Below is a small trained network, with its code and all its weights. Each question gives an input and a class and asks what happens when units are switched off, that is, made to give their printed mean instead of their output.

import numpy as np


def w(rows, s, z=0):
    codes = np.array(rows[::2]) - 128.0
    scale = np.full(codes.shape[1], s)
    scale[-1] = z or s
    return codes * scale


def norm(h):
    return h / np.sqrt((h * h).mean(-1, keepdims=True) + 1e-5)


def f(y):
    return np.maximum(y, 0)


def log_softmax(a):
    a = a - a.max(-1, keepdims=True)
    return a - np.log(np.exp(a).sum(-1, keepdims=True))


def net(x, mask):
    res = np.array(x, float).reshape(1, 8) / 4 @ E
    u = 0
    for l in range(3):
        y = f(norm(res) @ A[l][:, :-1].T + A[l][:, -1])
        res = res + np.where(mask[u : u + 10], y, B[l][:, -1]) @ B[l][:, :-1]
        u += 10
    return log_softmax(norm(res)[-1] @ U[:, :-1].T + U[:, -1])


A, B = {}, {}
E = w([
[187,150,109,5,193,175,137,98,97,201,184,32],'x0',
[142,198,57,211,88,182,174,169,168,96,38,103],'x1',
[235,198,170,116,127,98,137,121,163,120,124,96],'x2',
[181,158,205,116,182,49,232,87,227,110,162,160],'x3',
[187,104,174,199,114,132,174,70,187,118,168,239],'x4',
[180,166,121,119,104,222,103,185,97,160,146,103],'x5',
[183,93,52,97,73,13,206,26,136,92,82,44],'x6',
[192,52,150,59,90,109,189,187,78,155,218,114],'x7',
],0.011)
A[0] = w([
[192,123,205,97,150,57,192,102,155,125,198,149,87],'L0N0',
[56,143,100,134,144,158,144,163,136,138,126,124,51],'L0N1',
[106,108,171,129,169,87,55,28,130,137,155,159,113],'L0N2',
[189,73,131,123,60,118,117,188,90,137,165,119,35],'L0N3',
[193,205,205,146,173,250,71,145,141,142,165,160,79],'L0N4',
[126,75,186,166,137,214,144,118,140,139,215,207,8],'L0N5',
[193,166,104,206,104,105,196,45,187,124,71,145,44],'L0N6',
[130,122,105,160,147,104,149,143,140,123,95,127,3],'L0N7',
[148,110,153,130,178,71,173,118,140,119,150,148,58],'L0N8',
[172,144,212,109,163,46,201,160,161,137,187,135,90],'L0N9',
],0.024,0.0055)
B[0] = w([
[134,95,176,79,219,150,158,140,146,193,67,149,232],'L0N0',
[130,127,189,103,157,189,157,136,126,135,102,134,165],'L0N1',
[98,59,100,139,204,29,117,134,170,133,102,121,198],'L0N2',
[122,180,120,137,20,97,133,116,115,92,162,101,195],'L0N3',
[122,145,154,150,150,241,76,220,175,127,145,2,241],'L0N4',
[165,95,88,134,104,111,177,70,84,129,177,244,213],'L0N5',
[103,226,169,118,72,76,180,88,172,48,95,117,254],'L0N6',
[105,167,124,126,110,157,87,121,113,112,116,101,151],'L0N7',
[201,164,52,74,112,106,155,170,134,209,52,192,182],'L0N8',
[147,42,185,95,223,91,161,165,141,90,58,147,220],'L0N9',
],0.023,0.022)
A[1] = w([
[212,151,90,2,175,107,185,30,152,198,220,12,109],'L1N0',
[119,131,111,138,108,108,82,81,90,178,174,167,94],'L1N1',
[144,117,139,167,129,186,170,160,125,151,160,201,3],'L1N2',
[36,132,139,147,139,173,104,130,111,133,92,118,140],'L1N3',
[139,146,126,120,136,217,95,133,131,162,83,63,78],'L1N4',
[136,210,106,170,115,116,138,39,154,149,135,129,42],'L1N5',
[141,88,140,91,154,213,184,99,87,137,179,89,139],'L1N6',
[89,117,162,201,101,178,95,162,122,152,178,233,23],'L1N7',
[31,168,130,96,224,157,84,36,125,148,151,143,19],'L1N8',
[224,142,109,69,118,138,129,76,98,161,200,90,106],'L1N9',
],0.023,0.0047)
B[1] = w([
[249,56,65,82,126,208,157,99,52,90,187,140,207],'L1N0',
[122,123,177,105,132,65,72,166,125,107,106,76,144],'L1N1',
[170,153,57,85,168,130,93,54,67,112,182,82,174],'L1N2',
[174,105,205,92,141,158,122,178,144,165,119,69,197],'L1N3',
[74,109,149,194,133,121,88,182,143,75,141,100,253],'L1N4',
[108,141,196,69,124,113,152,92,74,75,142,89,196],'L1N5',
[93,115,116,179,69,181,119,91,100,152,135,123,217],'L1N6',
[211,90,61,108,96,158,164,111,112,120,165,104,176],'L1N7',
[189,124,130,82,161,137,181,121,143,153,93,168,153],'L1N8',
[168,120,63,131,101,103,106,84,84,83,176,154,171],'L1N9',
],0.019,0.015)
A[2] = w([
[140,137,86,145,143,121,146,151,185,103,132,117,123],'L2N0',
[108,153,125,146,119,166,158,100,138,164,180,178,64],'L2N1',
[66,154,132,92,182,145,125,180,94,159,154,164,90],'L2N2',
[99,175,130,191,116,122,160,93,189,89,118,157,92],'L2N3',
[65,156,131,167,142,151,78,117,123,140,139,140,87],'L2N4',
[108,230,98,148,95,104,114,111,162,146,139,155,77],'L2N5',
[82,178,111,121,152,144,115,119,130,152,140,150,47],'L2N6',
[82,252,140,139,67,112,134,98,149,155,112,150,2],'L2N7',
[119,152,169,161,149,115,126,134,157,123,107,158,152],'L2N8',
[119,161,132,124,48,107,143,141,107,152,96,148,41],'L2N9',
],0.03,0.0035)
B[2] = w([
[58,188,152,142,102,222,122,67,23,253,130,175,182],'L2N0',
[174,164,34,73,136,119,49,104,86,119,72,84,143],'L2N1',
[168,205,111,168,81,171,135,58,148,207,58,121,164],'L2N2',
[199,85,205,41,98,129,160,165,105,172,112,101,236],'L2N3',
[135,151,161,95,155,105,126,174,102,145,120,144,163],'L2N4',
[100,182,129,118,101,135,102,144,118,57,106,87,188],'L2N5',
[167,158,123,158,90,141,148,188,118,165,76,160,128],'L2N6',
[86,146,137,187,37,81,85,130,124,139,206,169,252],'L2N7',
[123,128,74,102,142,98,84,90,119,163,148,137,217],'L2N8',
[89,166,158,139,131,150,138,109,116,76,113,101,196],'L2N9',
],0.023,0.014)
U = w([
[197,99,41,141,85,205,98,92,58,117,225,148,78],'0',
[12,87,50,239,159,22,17,132,162,168,150,201,4],'1',
[105,142,178,171,140,250,61,230,160,162,129,59,168],'2',
[160,97,151,50,227,88,182,106,160,202,32,218,170],'3',
[81,229,173,115,2,58,121,111,127,69,127,128,216],'4',
],0.012,0.0025)

Each question gives the input, the list of numbers given to net, and the class t.
The units are the neurons (one row each of A and B). Each row of codes is followed by its name. A weight is (code - 128) times the scale printed after its matrix; where a second scale follows, it is the last column's (A, B and U).
mask holds one flag per neuron, layer by layer. A switched-off neuron (its flag False) gives its mean, the last column of its row in B, instead of its output. The means were averaged over made-up inputs and are rounded, as every weight is.
A unit's drop is (log p(t) with every unit on - log p(t) with that unit switched off) / (log p(t) with every unit on - log p(t) with every unit switched off).
most important unit: the unit with the biggest drop
top k neurons: the k neurons with the biggest drops, biggest first
top k neurons in layer l: the k neurons of layer l with the biggest drops, biggest first
drop when u is switched off: that unit's drop, to one decimal
input [3,3,-3,6,-1,-5,-6,-4], class 2: most important unit -> L0N4
input [-3,5,-2,7,2,4,-5,4], class 3: top 2 neurons -> (L0N9, L0N5)
input [-7,2,7,0,-4,7,0,-8], class 2: top 4 neurons -> (L0N4, L0N5, L0N3, L1N3)
input [-6,-1,-6,-2,-3,-3,-1,-6], class 3: top 2 neurons -> (L0N4, L1N8)
input [-5,6,4,8,3,1,-8,7], class 3: top 2 neurons in layer 0 -> (L0N9, L0N5)
input [-3,8,-5,-7,2,-4,0,1], class 2: top 3 neurons -> (L0N5, L0N6, L0N3)
input [-3,-6,2,-3,1,3,-1,2], class 0: top 2 neurons -> (L0N6, L0N5)
input [-8,-5,0,-2,0,0,3,6], class 3: top 2 neurons -> (L0N6, L0N0)
input [-3,2,4,-5,8,-4,-3,3], class 0: top 2 neurons in layer 0 -> (L0N5, L0N4)
input [-2,-2,6,-5,-5,-7,-1,-4], class 3: top 4 neurons -> (L0N4, L1N8, L0N3, L2N7)
input [8,-6,0,-7,-8,-1,6,-8], class 0: top 3 neurons in layer 0 -> (L0N9, L0N4, L0N0)
input [-7,3,-3,-3,-6,0,-1,-4], class 2: top 2 neurons -> (L0N5, L0N6)
input [0,-4,3,-4,1,7,6,-1], class 0: top 2 neurons -> (L0N6, L1N0)
input [-8,-6,-8,-3,-8,-1,-7,-2], class 3: top neuron -> (L0N4)
input [-8,-3,-5,7,-3,-5,-7,-6], class 3: top 2 neurons -> (L0N2, L2N7)
input [1,-4,4,-7,0,-6,-1,-7], class 3: top 2 neurons in layer 2 -> (L2N7, L2N5)
input [2,7,-1,4,-8,2,2,5], class 0: top 2 neurons -> (L0N6, L0N4)
input [-2,-2,4,-3,-7,-3,-3,-6], class 2: top 2 neurons -> (L0N5, L0N9)
input [-6,-4,-5,0,-2,1,-2,0], class 0: top 2 neurons in layer 1 -> (L1N7, L1N2)
input [-5,1,-7,-3,6,8,-2,8], class 0: most important unit -> L0N6
input [5,3,-2,-2,8,2,-4,4], class 0: drop when L0N5 is switched off -> 2.3
input [-3,8,5,6,-3,-1,-6,2], class 2: drop when L0N4 is switched off -> 1.6
input [7,4,-1,-3,1,2,5,-2], class 0: drop when L0N4 is switched off -> 0.8
